Below are the code and all the weights of a small trained network. Each question names an input and a class and asks about switching units off, where a switched-off unit gives its printed mean instead of its output.

import numpy as np


def w(rows, s, z=0):
    codes = np.array(rows[::2]) - 128.0
    scale = np.full(codes.shape[1], s)
    scale[-1] = z or s
    return codes * scale


def f(y):
    return y / 2 * (1 + np.tanh(0.7978845608 * (y + 0.044715 * y**3)))


def log_softmax(a):
    a = a - a.max(-1, keepdims=True)
    return a - np.log(np.exp(a).sum(-1, keepdims=True))


def net(x, mask):
    res = np.array(x, float).reshape(1, 6) / 4 @ E
    y = f(res @ A[0][:, :-1].T + A[0][:, -1])
    res = res + np.where(mask, y, B[0][:, -1]) @ B[0][:, :-1]
    return log_softmax(res[-1] @ U[:, :-1].T + U[:, -1])


A, B = {}, {}
E = w([
[118,125,178,130,126],'x0',
[145,133,30,117,131],'x1',
[123,126,165,133,127],'x2',
[217,61,163,39,59],'x3',
[133,238,148,20,181],'x4',
[224,111,165,155,253],'x5',
],0.006)
A[0] = w([
[123,172,143,72,151,81],'neuron 0',
[190,96,133,74,77,107],'neuron 1',
[141,54,128,189,126,85],'neuron 2',
[153,100,138,94,116,49],'neuron 3',
[182,91,140,77,88,95],'neuron 4',
[77,158,128,113,42,70],'neuron 5',
[124,175,146,68,151,90],'neuron 6',
[181,145,149,132,202,167],'neuron 7',
[121,176,142,75,153,81],'neuron 8',
[175,96,137,88,92,79],'neuron 9',
[142,55,107,195,97,132],'neuron 10',
[124,177,141,80,152,77],'neuron 11',
[77,165,111,177,164,60],'neuron 12',
[126,187,166,50,147,177],'neuron 13',
[56,148,125,107,65,115],'neuron 14',
[127,110,118,166,110,43],'neuron 15',
[205,119,153,170,195,91],'neuron 16',
[139,177,165,80,166,94],'neuron 17',
[152,108,161,86,90,254],'neuron 18',
[91,146,254,145,101,206],'neuron 19',
[101,140,125,119,73,46],'neuron 20',
[184,136,140,143,181,178],'neuron 21',
[64,184,84,167,162,127],'neuron 22',
[80,141,123,115,62,64],'neuron 23',
[86,139,117,100,80,227],'neuron 24',
[126,188,119,62,156,101],'neuron 25',
[171,80,130,64,97,103],'neuron 26',
[55,141,113,92,61,117],'neuron 27',
[83,169,116,180,159,75],'neuron 28',
[130,44,138,192,105,98],'neuron 29',
],0.0084,0.0056)
B[0] = w([
[33,73,141,129,57,141],'neuron 0',
[64,200,183,254,218,169],'neuron 1',
[27,32,134,48,49,165],'neuron 2',
[22,91,239,152,177,113],'neuron 3',
[67,215,207,235,221,158],'neuron 4',
[137,21,156,37,244,155],'neuron 5',
[39,77,126,140,55,149],'neuron 6',
[139,65,80,85,160,214],'neuron 7',
[37,86,158,125,40,142],'neuron 8',
[38,120,210,214,203,140],'neuron 9',
[44,84,75,121,40,199],'neuron 10',
[32,73,153,132,65,138],'neuron 11',
[56,224,246,227,221,149],'neuron 12',
[89,95,68,166,61,218],'neuron 13',
[165,56,107,78,217,174],'neuron 14',
[11,109,250,50,129,110],'neuron 15',
[111,14,159,4,210,186],'neuron 16',
[65,60,108,75,90,159],'neuron 17',
[155,147,57,216,141,254],'neuron 18',
[228,133,24,175,117,249],'neuron 19',
[70,71,249,19,193,117],'neuron 20',
[157,64,92,111,174,207],'neuron 21',
[134,134,142,227,173,197],'neuron 22',
[107,43,224,38,239,138],'neuron 23',
[186,92,70,152,170,224],'neuron 24',
[52,61,97,154,38,163],'neuron 25',
[83,163,199,248,211,161],'neuron 26',
[167,44,109,81,219,179],'neuron 27',
[73,166,213,231,207,152],'neuron 28',
[29,71,101,101,21,184],'neuron 29',
],0.0067,0.0049)
U = w([
[59,173,229,215,199,130],'0',
[24,88,114,79,21,72],'1',
[183,124,78,141,126,220],'2',
[167,63,161,14,214,57],'3',
[180,139,78,153,111,200],'4',
[182,142,61,150,104,172],'5',
[225,224,167,38,45,26],'6',
[140,247,255,52,43,2],'7',
],0.0088,0.0075)

Each question gives the input, the list of numbers given to net, and the class t.
The units are the neurons (one row each of A and B). Each row of codes is followed by its name. A weight is (code - 128) times the scale printed after its matrix; where a second scale follows, it is the last column's (A, B and U).
mask holds one flag per neuron, in row order. A switched-off neuron (its flag False) gives its mean, the last column of its row in B, instead of its output. The means were averaged over made-up inputs and are rounded, as every weight is.
A unit's drop is (log p(t) with every unit on - log p(t) with that unit switched off) / (log p(t) with every unit on - log p(t) with every unit switched off).
The circuit of an input: a set's keep is (log p(t) with only the set's units on - log p(t) with every unit switched off) / (log p(t) with every unit on - log p(t) with every unit switched off). Starting from the 12 units with the biggest drops (on a tie, the unit counted first), units are removed one at a time, each time the one whose removal leaves the highest keep (on an exact tie, the one counted first), for as long as the keep stays at least 0.8.
circuit, biggest first: the units of the circuit, biggest drop first
most important unit: the unit with the biggest drop
k most important neurons: the k neurons with the biggest drops, biggest first
drop when u is switched off: that unit's drop, to one decimal
input [2,-1,-8,2,2,8], class 3: circuit, biggest first => [neuron 16]
input [-5,-4,-3,-1,-5,5], class 1: circuit, biggest first => [neuron 2; neuron 29; neuron 10]
input [-5,5,-2,-6,-1,-1], class 0: 4 most important neurons => [neuron 12; neuron 19; neuron 28; neuron 22]
input [2,-5,-2,-6,-7,5], class 1: circuit, biggest first => [neuron 2; neuron 29]
input [-3,3,-1,-3,-7,-2], class 1: circuit, biggest first => [neuron 10; neuron 29]
input [-5,-8,7,8,5,-8], class 0: 2 most important neurons => [neuron 1; neuron 4]
input [-3,5,-6,-8,-4,-2], class 0: circuit, biggest first => [neuron 12; neuron 28]
input [0,7,6,0,2,7], class 3: circuit, biggest first => [neuron 16; neuron 19]
input [0,-2,5,-2,4,-7], class 3: circuit, biggest first => [neuron 5; neuron 27]
input [-4,-7,0,-6,-3,7], class 3: circuit, biggest first => [neuron 16; neuron 7]
input [7,-6,2,1,-3,-6], class 2: 3 most important neurons => [neuron 19; neuron 16; neuron 18]
input [-1,-2,2,2,-5,7], class 3: 2 most important neurons => [neuron 16; neuron 13]
input [3,5,-7,7,8,-4], class 1: 2 most important neurons => [neuron 25; neuron 13]
input [0,-6,8,-5,5,-3], class 4: circuit, biggest first => [neuron 19]
input [-4,-3,-8,-7,-8,-2], class 1: 3 most important neurons => [neuron 10; neuron 29; neuron 2]
input [-5,-6,1,-2,-6,0], class 1: circuit, biggest first => [neuron 29; neuron 2]
input [-7,7,8,5,4,8], class 3: 4 most important neurons => [neuron 16; neuron 7; neuron 19; neuron 21]
input [4,-1,5,2,-1,7], class 3: 3 most important neurons => [neuron 16; neuron 7; neuron 21]
input [6,2,0,-7,-5,-3], class 0: 2 most important neurons => [neuron 12; neuron 28]
input [6,8,1,8,-8,-8], class 0: most important unit => neuron 1
input [-6,-6,-4,7,7,3], class 0: drop when neuron 26 is switched off => 0.3
input [-1,-3,-3,-6,-7,-8], class 3: drop when neuron 23 is switched off => 0.2
input [-5,2,3,5,7,-8], class 3: drop when neuron 5 is switched off => 0.6
